Here is a tiny trained network, its code and every weight. The questions are about switching its units off for an input and a target symbol, where a switched-off unit gives its printed mean instead of its output.

import numpy as np


def w(rows, s, z=0):
    codes = np.array(rows[::2]) - 128.0
    scale = np.full(codes.shape[1], s)
    scale[-1] = z or s
    return codes * scale


def f(y):
    return y / 2 * (1 + np.tanh(0.7978845608 * (y + 0.044715 * y**3)))


def softmax(a):
    e = np.exp(a - a.max(-1, keepdims=True))
    return e / e.sum(-1, keepdims=True)


def log_softmax(a):
    a = a - a.max(-1, keepdims=True)
    return a - np.log(np.exp(a).sum(-1, keepdims=True))


def net(x, mask):
    ids = ['ΔΘΛΞΣαβεζημπφψ'.index(c) for c in x.split()]
    T = len(ids)
    res = E[ids] + P[:T]
    u = 0
    for l in range(2):
        q, k, v = (res @ M[l].T for M in (Q, K, V))
        z = softmax(np.where(np.tri(T) > 0, q @ k.T / 3**0.5, -1e9)) @ v
        res = res + np.where(mask[u], z, O[l][:, -1]) @ O[l][:, :-1]
        u += 1
        y = f(res @ A[l][:, :-1].T + A[l][:, -1])
        res = res + np.where(mask[u : u + 4], y, B[l][:, -1]) @ B[l][:, :-1]
        u += 4
    return log_softmax(res[-1] @ U[:, :-1].T + U[:, -1])


Q, K, V, O, A, B = {}, {}, {}, {}, {}, {}
E = w([
[216,136,111],'Δ',
[123,120,34],'Θ',
[115,122,120],'Λ',
[8,118,71],'Ξ',
[139,119,130],'Σ',
[124,125,117],'α',
[158,142,156],'β',
[125,114,109],'ε',
[164,73,181],'ζ',
[85,149,144],'η',
[86,94,153],'μ',
[144,120,117],'π',
[193,143,139],'φ',
[103,184,104],'ψ',
],0.011)
P = w([
[174,170,184],'0',
[180,61,173],'1',
[146,79,172],'2',
[138,101,219],'3',
[127,121,201],'4',
[135,112,248],'5',
[133,137,204],'6',
[105,92,187],'7',
[86,84,194],'8',
],0.0011)
Q[0] = w([
[196,154,1],'L0H1',
[123,179,28],'L0H1',
[109,152,105],'L0H1',
],0.0079)
K[0] = w([
[117,1,33],'L0H1',
[110,28,144],'L0H1',
[124,110,167],'L0H1',
],0.0084)
V[0] = w([
[62,46,2],'L0H1',
[105,166,73],'L0H1',
[94,49,71],'L0H1',
],0.0092)
O[0] = w([
[11,88,1,243],'L0H1',
[72,76,131,60],'L0H1',
[79,133,43,250],'L0H1',
],0.0082,0.00016)
A[0] = w([
[106,112,170,181],'L0N1',
[70,252,143,2],'L0N2',
[63,143,197,122],'L0N3',
[110,81,168,198],'L0N4',
],0.02,0.00089)
B[0] = w([
[62,75,208,194],'L0N1',
[145,250,227,215],'L0N2',
[43,7,61,253],'L0N3',
[50,116,251,218],'L0N4',
],0.012,0.0022)
Q[1] = w([
[1,184,53],'L1H1',
[39,158,66],'L1H1',
[76,194,145],'L1H1',
],0.0044)
K[1] = w([
[253,90,94],'L1H1',
[224,103,109],'L1H1',
[151,88,132],'L1H1',
],0.0047)
V[1] = w([
[38,141,131],'L1H1',
[113,254,176],'L1H1',
[122,254,114],'L1H1',
],0.0073)
O[1] = w([
[55,107,182,252],'L1H1',
[57,242,185,109],'L1H1',
[122,254,209,30],'L1H1',
],0.007,0.0025)
A[1] = w([
[117,45,136,4],'L1N1',
[255,65,114,133],'L1N2',
[184,86,232,169],'L1N3',
[206,207,39,110],'L1N4',
],0.0076,0.0028)
B[1] = w([
[174,56,104,253],'L1N1',
[128,30,125,175],'L1N2',
[154,108,249,210],'L1N3',
[175,168,49,168],'L1N4',
],0.018,0.0043)
U = w([
[236,135,93,43],'Δ',
[90,152,1,138],'Θ',
[90,138,106,81],'Λ',
[1,144,71,85],'Ξ',
[112,132,133,45],'Σ',
[110,134,111,73],'α',
[170,128,175,92],'β',
[126,133,109,69],'ε',
[163,116,191,3],'ζ',
[44,147,161,133],'η',
[76,64,121,183],'μ',
[125,112,104,232],'π',
[226,133,151,99],'φ',
[126,198,140,231],'ψ',
],0.0068,0.0076)

Each question gives the input, a string of symbols that net reads in full, and the target symbol t.
The units are the heads (3 rows each of Q, K, V and O) and the neurons (one row each of A and B). Each row of codes is followed by its name. A weight is (code - 128) times the scale printed after its matrix; where a second scale follows, it is the last column's (O, A, B and U).
mask holds one flag per unit, layer by layer, with each layer's heads first. A switched-off unit (its flag False) gives its mean, the last column of its rows in O or B, instead of its output. The means were averaged over made-up inputs and are rounded, as every weight is.
A unit's drop is (log p(t) with every unit on - log p(t) with that unit switched off) / (log p(t) with every unit on - log p(t) with every unit switched off).
The circuit of an input: a set's keep is (log p(t) with only the set's units on - log p(t) with every unit switched off) / (log p(t) with every unit on - log p(t) with every unit switched off). Starting from all 10 units, units are removed one at a time, each time the one whose removal leaves the highest keep (on an exact tie, the one counted first), for as long as the keep stays at least 0.8.
units of the circuit, in order: the units of the circuit, biggest drop first
top k neurons: the k neurons with the biggest drops, biggest first
k most important neurons of layer l: the k neurons of layer l with the biggest drops, biggest first
drop of u: that unit's drop, to one decimal
input β ψ φ, target ψ: units of the circuit, in order -> L1H1, L1N1, L0N3
input ψ Λ π ψ Θ ψ Δ, target ψ: top 2 neurons -> L0N3, L0N2
input Λ ψ ψ ψ φ, target ψ: units of the circuit, in order -> L1H1, L0N2, L0N3
input ψ β β Δ π ζ, target ζ: units of the circuit, in order -> L1N3, L0H1, L0N4
input α ψ ψ μ Λ ψ Ξ, target Ξ: top 4 neurons -> L1N3, L0N3, L1N1, L0N2
input Θ ε ψ π ψ, target ψ: units of the circuit, in order -> L0N2, L0N3, L1H1
input Θ μ μ ψ Θ, target Θ: 2 most important neurons of layer 0 -> L0N4, L0N1
input π ζ φ Δ, target Δ: 3 most important neurons of layer 0 -> L0N4, L0N1, L0N3
input ψ Σ Δ, target ψ: 2 most important neurons of layer 0 -> L0N2, L0N3
input φ Δ Σ ε μ ψ ψ Θ ψ, target ψ: most important neuron of layer 0 -> L0N2
input ψ π η Ξ, target Ξ: 2 most important neurons of layer 0 -> L0N2, L0N3
input Σ Θ Θ Δ, target Θ: 2 most important neurons of layer 1 -> L1N3, L1N4
input η Θ Δ Θ ε η π Θ, target Θ: drop of L0N3 -> 0.2
input φ ψ μ μ Θ Δ ζ, target ζ: drop of L1N3 -> 0.9
input ψ φ η, target η: drop of L1N1 -> 0.2
